x = [151 125 126 110 132 146 129]
What is the first entry from the right?
Answer: 129
What is the fourth entry?
Answer: 110
The 2nd largest entry is 146

data = [148 121 124 153 113 124 146]
Which number is the entry just right of 153?
Answer: 113
Which number is the entry just right of 113?
Answer: 124
